Below is a small trained network, with its code and all its weights. Each question gives an input and a target symbol and asks what happens when units are switched off, that is, made to give their printed mean instead of their output.

import numpy as np


def w(rows, s, z=0):
    codes = np.array(rows[::2]) - 128.0
    scale = np.full(codes.shape[1], s)
    scale[-1] = z or s
    return codes * scale


def f(y):
    return np.maximum(y, 0)


def softmax(a):
    e = np.exp(a - a.max(-1, keepdims=True))
    return e / e.sum(-1, keepdims=True)


def log_softmax(a):
    a = a - a.max(-1, keepdims=True)
    return a - np.log(np.exp(a).sum(-1, keepdims=True))


def net(x, mask):
    ids = ['ΓΔΛΨαβεζημξσφ'.index(c) for c in x.split()]
    T = len(ids)
    res = E[ids] + P[:T]
    u = 0
    for l in range(2):
        r = res
        for j in range(2):
            rows = slice(4 * j, 4 * j + 4)
            q, k, v = (r @ M[l][rows].T for M in (Q, K, V))
            z = softmax(np.where(np.tri(T) > 0, q @ k.T / 4**0.5, -1e9)) @ v
            o = O[l][rows]
            res = res + np.where(mask[u + j], z, o[:, -1]) @ o[:, :-1]
        u += 2
        y = f(res @ A[l][:, :-1].T + A[l][:, -1])
        res = res + np.where(mask[u : u + 16], y, B[l][:, -1]) @ B[l][:, :-1]
        u += 16
    return log_softmax(res[-1] @ U[:, :-1].T + U[:, -1])


Q, K, V, O, A, B = {}, {}, {}, {}, {}, {}
E = w([
[113,149,80,98,106,116,130,120],'Γ',
[139,167,133,129,170,124,145,120],'Δ',
[134,150,87,110,141,102,148,110],'Λ',
[98,82,93,208,183,115,119,253],'Ψ',
[123,130,174,132,116,129,121,134],'α',
[127,175,187,143,160,142,125,132],'β',
[103,148,131,142,170,130,109,103],'ε',
[120,137,161,141,151,89,130,107],'ζ',
[110,125,124,119,115,87,124,109],'η',
[95,160,126,122,119,132,107,116],'μ',
[145,164,112,108,130,160,138,144],'ξ',
[151,188,160,127,152,180,146,157],'σ',
[134,154,176,126,122,176,123,158],'φ',
],0.025)
P = w([
[105,83,153,65,149,161,170,91],'0',
[124,162,121,149,126,121,125,154],'1',
[140,144,151,101,162,83,94,164],'2',
[201,97,130,170,88,140,83,68],'3',
[153,48,164,64,146,134,122,88],'4',
[98,177,106,158,97,141,185,144],'5',
[66,157,144,79,149,86,184,184],'6',
[226,129,137,189,81,119,58,89],'7',
[183,76,179,59,162,88,64,98],'8',
[77,115,96,153,92,189,221,85],'9',
[54,120,152,44,193,108,196,168],'10',
[140,207,91,200,70,86,7,150],'11',
[124,120,215,95,204,87,46,105],'12',
],0.015)
Q[0] = w([
[183,78,156,95,158,163,64,54],'L0H1',
[66,129,137,154,102,192,254,35],'L0H1',
[75,106,129,100,219,97,98,213],'L0H1',
[180,143,95,247,117,128,35,135],'L0H1',
[151,87,107,173,161,109,161,177],'L0H2',
[123,146,165,60,120,150,178,73],'L0H2',
[104,176,159,118,146,123,141,70],'L0H2',
[149,147,148,147,177,112,184,71],'L0H2',
],0.012)
K[0] = w([
[96,159,118,144,146,97,121,198],'L0H1',
[204,173,115,180,112,107,54,117],'L0H1',
[95,119,154,31,186,165,148,64],'L0H1',
[58,103,79,252,130,175,223,130],'L0H1',
[125,128,143,57,154,133,140,96],'L0H2',
[134,81,110,138,156,120,116,185],'L0H2',
[147,111,111,165,143,140,116,135],'L0H2',
[157,72,117,127,146,132,100,120],'L0H2',
],0.015)
V[0] = w([
[207,111,127,21,2,139,122,214],'L0H1',
[65,163,121,95,66,155,80,97],'L0H1',
[208,147,163,155,175,89,186,70],'L0H1',
[196,83,146,124,149,103,203,138],'L0H1',
[161,135,139,88,116,153,100,51],'L0H2',
[102,90,107,106,106,142,126,160],'L0H2',
[72,174,130,129,46,125,128,166],'L0H2',
[130,156,181,52,119,104,176,102],'L0H2',
],0.0088)
O[0] = w([
[71,163,127,170,188,136,65,66,146],'L0H1',
[126,129,150,167,146,121,199,74,166],'L0H1',
[163,135,118,102,9,136,48,139,245],'L0H1',
[120,136,101,128,114,158,33,143,219],'L0H1',
[115,108,123,102,66,169,151,106,16],'L0H2',
[111,109,107,158,140,138,101,163,57],'L0H2',
[155,107,139,161,202,121,167,98,213],'L0H2',
[69,138,119,115,124,149,118,91,228],'L0H2',
],0.012,0.0012)
A[0] = w([
[84,102,203,174,64,38,109,93,160],'L0N1',
[72,106,94,141,192,94,136,161,45],'L0N2',
[57,155,201,53,94,93,130,121,118],'L0N3',
[149,131,144,136,207,88,106,186,20],'L0N4',
[158,127,166,162,137,193,131,131,79],'L0N5',
[190,133,111,5,210,137,121,93,168],'L0N6',
[152,61,67,173,179,78,146,112,114],'L0N7',
[192,200,22,57,151,125,149,68,179],'L0N8',
[101,57,134,100,130,116,201,165,70],'L0N9',
[220,139,132,118,117,140,112,2,136],'L0N10',
[108,172,104,217,176,58,146,202,2],'L0N11',
[187,248,147,89,103,28,101,111,124],'L0N12',
[61,172,207,166,17,133,135,144,153],'L0N13',
[21,101,144,127,62,175,139,130,125],'L0N14',
[122,169,64,178,137,117,159,193,93],'L0N15',
[232,161,41,95,175,176,131,123,94],'L0N16',
],0.0063,0.007)
B[0] = w([
[141,92,108,161,217,85,95,129,244],'L0N1',
[197,80,141,166,64,156,123,164,152],'L0N2',
[152,80,125,59,173,129,135,179,229],'L0N3',
[191,144,38,100,37,148,127,89,183],'L0N4',
[90,168,127,172,124,106,130,120,140],'L0N5',
[31,106,191,142,45,111,125,179,222],'L0N6',
[74,136,128,126,97,135,58,176,163],'L0N7',
[2,143,128,167,73,121,115,185,200],'L0N8',
[118,98,147,207,142,137,151,124,141],'L0N9',
[90,133,167,180,22,133,89,108,206],'L0N10',
[132,74,145,55,68,186,82,128,181],'L0N11',
[125,62,131,158,108,178,127,151,240],'L0N12',
[208,136,93,108,221,122,132,118,255],'L0N13',
[223,157,95,109,188,85,142,81,209],'L0N14',
[111,92,206,139,124,111,61,136,157],'L0N15',
[87,149,148,176,142,93,111,77,153],'L0N16',
],0.0059,0.0062)
Q[1] = w([
[167,129,113,119,75,160,150,7],'L1H1',
[159,131,84,220,116,136,112,133],'L1H1',
[92,54,183,85,106,179,107,85],'L1H1',
[139,103,172,222,96,104,116,163],'L1H1',
[106,133,156,127,139,132,132,130],'L1H2',
[112,173,149,143,108,118,134,142],'L1H2',
[133,133,152,139,125,82,92,143],'L1H2',
[161,131,143,127,93,120,115,137],'L1H2',
],0.015)
K[1] = w([
[181,185,74,252,128,75,124,182],'L1H1',
[189,141,69,144,120,182,170,72],'L1H1',
[99,137,118,105,207,103,145,248],'L1H1',
[138,145,32,60,163,163,151,91],'L1H1',
[128,129,163,144,121,101,112,123],'L1H2',
[133,123,116,178,123,160,127,119],'L1H2',
[97,96,141,139,149,147,127,166],'L1H2',
[123,127,90,141,162,138,135,149],'L1H2',
],0.014)
V[1] = w([
[110,24,51,169,131,113,129,99],'L1H1',
[37,154,54,132,73,106,148,176],'L1H1',
[107,189,130,169,104,251,177,133],'L1H1',
[155,141,159,166,163,226,118,192],'L1H1',
[137,141,74,129,121,119,109,104],'L1H2',
[127,188,171,171,70,105,151,90],'L1H2',
[143,110,104,211,131,124,123,180],'L1H2',
[151,182,111,103,174,71,135,161],'L1H2',
],0.011)
O[1] = w([
[125,39,237,153,96,247,129,103,79],'L1H1',
[129,78,62,47,169,229,169,68,3],'L1H1',
[66,102,147,14,205,100,113,166,46],'L1H1',
[86,223,146,106,173,133,116,255,54],'L1H1',
[164,168,132,121,152,128,106,128,74],'L1H2',
[172,62,125,72,138,48,89,95,37],'L1H2',
[130,102,90,134,177,145,170,86,139],'L1H2',
[155,160,24,84,56,149,136,140,69],'L1H2',
],0.0096,0.0057)
A[1] = w([
[60,144,88,151,180,139,163,102,67],'L1N1',
[225,75,113,162,7,159,121,92,65],'L1N2',
[117,91,126,152,147,150,68,199,102],'L1N3',
[128,37,132,120,106,211,100,95,82],'L1N4',
[107,152,118,81,63,120,8,61,119],'L1N5',
[173,168,82,88,120,66,130,182,17],'L1N6',
[105,177,76,169,153,92,110,70,139],'L1N7',
[170,116,81,87,61,110,254,204,126],'L1N8',
[95,132,119,96,177,114,121,119,129],'L1N9',
[133,157,60,196,140,158,100,120,95],'L1N10',
[133,201,139,104,85,177,74,131,195],'L1N11',
[184,132,87,177,223,117,113,103,148],'L1N12',
[105,59,58,71,175,204,173,61,2],'L1N13',
[173,140,193,135,159,133,62,105,148],'L1N14',
[154,148,26,29,173,157,146,153,119],'L1N15',
[149,126,187,67,105,123,57,105,142],'L1N16',
],0.0084,0.0099)
B[1] = w([
[203,139,191,118,84,157,170,121,150],'L1N1',
[3,201,87,74,155,196,103,134,247],'L1N2',
[126,169,136,92,128,111,167,21,179],'L1N3',
[189,218,116,118,137,12,176,88,224],'L1N4',
[186,129,114,156,189,148,167,174,198],'L1N5',
[110,192,125,77,68,99,220,71,166],'L1N6',
[135,73,175,97,148,197,100,162,187],'L1N7',
[132,118,228,50,132,163,45,96,160],'L1N8',
[108,107,141,171,200,203,132,116,169],'L1N9',
[193,113,157,54,120,91,160,164,171],'L1N10',
[152,21,112,150,165,52,117,114,203],'L1N11',
[53,118,124,70,50,122,105,154,174],'L1N12',
[210,206,172,150,177,129,55,186,210],'L1N13',
[87,111,71,160,111,143,158,117,214],'L1N14',
[131,28,54,232,103,124,173,142,190],'L1N15',
[136,142,46,134,75,139,121,180,182],'L1N16',
],0.0068,0.014)
U = w([
[163,151,182,105,188,100,91,49,93],'Γ',
[170,60,56,89,79,109,135,106,159],'Δ',
[190,201,37,130,160,115,79,132,20],'Λ',
[142,162,133,123,133,147,183,153,92],'Ψ',
[154,133,119,253,99,78,61,139,246],'α',
[160,168,115,55,80,59,141,118,82],'β',
[125,98,180,40,108,144,70,96,194],'ε',
[99,182,85,94,99,182,1,176,43],'ζ',
[81,174,85,143,122,125,155,17,179],'η',
[124,43,171,104,152,61,211,23,182],'μ',
[90,78,98,128,228,170,69,135,187],'ξ',
[114,134,30,153,162,54,213,123,2],'σ',
[50,220,156,104,221,89,75,135,18],'φ',
],0.0035,0.0041)

Each question gives the input, a string of symbols that net reads in full, and the target symbol t.
The units are the heads (4 rows each of Q, K, V and O) and the neurons (one row each of A and B). Each row of codes is followed by its name. A weight is (code - 128) times the scale printed after its matrix; where a second scale follows, it is the last column's (O, A, B and U).
mask holds one flag per unit, layer by layer, with each layer's heads first. A switched-off unit (its flag False) gives its mean, the last column of its rows in O or B, instead of its output. The means were averaged over made-up inputs and are rounded, as every weight is.
A unit's drop is (log p(t) with every unit on - log p(t) with that unit switched off) / (log p(t) with every unit on - log p(t) with every unit switched off).
The circuit of an input: a set's keep is (log p(t) with only the set's units on - log p(t) with every unit switched off) / (log p(t) with every unit on - log p(t) with every unit switched off). Starting from the 12 units with the biggest drops (on a tie, the unit counted first), units are removed one at a time, each time the one whose removal leaves the highest keep (on an exact tie, the one counted first), for as long as the keep stays at least 0.8.
circuit, biggest first: the units of the circuit, biggest drop first
most important unit: the unit with the biggest drop
k most important neurons: the k neurons with the biggest drops, biggest first
top k neurons in layer l: the k neurons of layer l with the biggest drops, biggest first
which heads matter: for each layer, one digit per head in row order, 1 if its drop is at least 0.15 and else 0, layers parted by /
input η α η η η η ξ β α α, target β: which heads matter => 10 / 10
input α α ξ Λ Δ α, target Λ: 4 most important neurons => (L0N13 L1N13 L0N10 L1N4)
input β ξ Ψ β α η, target β: which heads matter => 11 / 10
input α Ψ ε β η α Λ Λ η α α η Δ, target α: circuit, biggest first => (L1H1 L0H2 L0N14 L0N3)
input η α ε α ξ α σ η α, target σ: which heads matter => 00 / 10
input Γ φ α μ μ η α η μ Ψ Γ, target Γ: which heads matter => 11 / 11
input α φ α α ξ Λ, target α: circuit, biggest first => (L1H1 L1N2)
input φ μ μ φ η α ξ Ψ Γ α α ξ Λ, target φ: circuit, biggest first => (L1H1 L0H2)
input α ξ α φ β ζ, target φ: circuit, biggest first => (L1H1 L0H1)
input φ Ψ ξ η α φ Γ Γ α, target φ: circuit, biggest first => (L1H1 L0H2)
input α α η ξ μ, target η: most important neuron => (L1N2)
input η α ε ξ φ μ σ ζ μ, target σ: circuit, biggest first => (L1H1 L1N15 L1N6)
input Λ ζ η, target Λ: which heads matter => 00 / 10
input Ψ μ φ, target Ψ: most important unit => L1H2
input ζ η α, target ζ: circuit, biggest first => (L1N2 L0H1 L1H1)
input φ α α Λ α η α η α μ, target η: 2 most important neurons => (L1N2 L0N1)
input ζ σ ξ β α ε σ α, target ε: circuit, biggest first => (L0H1 L1N8 L1H2)
input Λ α η Δ α α ξ β η φ α β Λ, target α: top 2 neurons in layer 0 => (L0N3 L0N10)
input α η α α α α α α η α η, target η: 2 most important neurons => (L1N2 L0N6)
input α φ α α, target φ: circuit, biggest first => (L1H1)
input η φ Ψ Δ, target η: 3 most important neurons => (L1N2 L1N4 L0N14)
input η η α Ψ η α ε α α α α α, target η: which heads matter => 01 / 10
input α α α α Δ α Λ η ζ α η α Γ, target η: 2 most important neurons => (L1N2 L0N3)
input α φ α φ α η α Λ, target η: 2 most important neurons => (L1N2 L0N14)
input ξ η ε α α η α η ξ β α Γ μ, target α: which heads matter => 01 / 10
input α β μ μ α α α β Ψ ξ, target α: which heads matter => 01 / 11
input α φ ε, target α: 2 most important neurons => (L0N14 L1N2)
input α Γ α α β μ β ξ Γ, target β: 2 most important neurons => (L1N6 L0N13)
input μ ε ξ μ Δ α, target μ: most important unit => L0H1
input ζ α α η α Δ β ξ φ, target β: which heads matter => 10 / 10
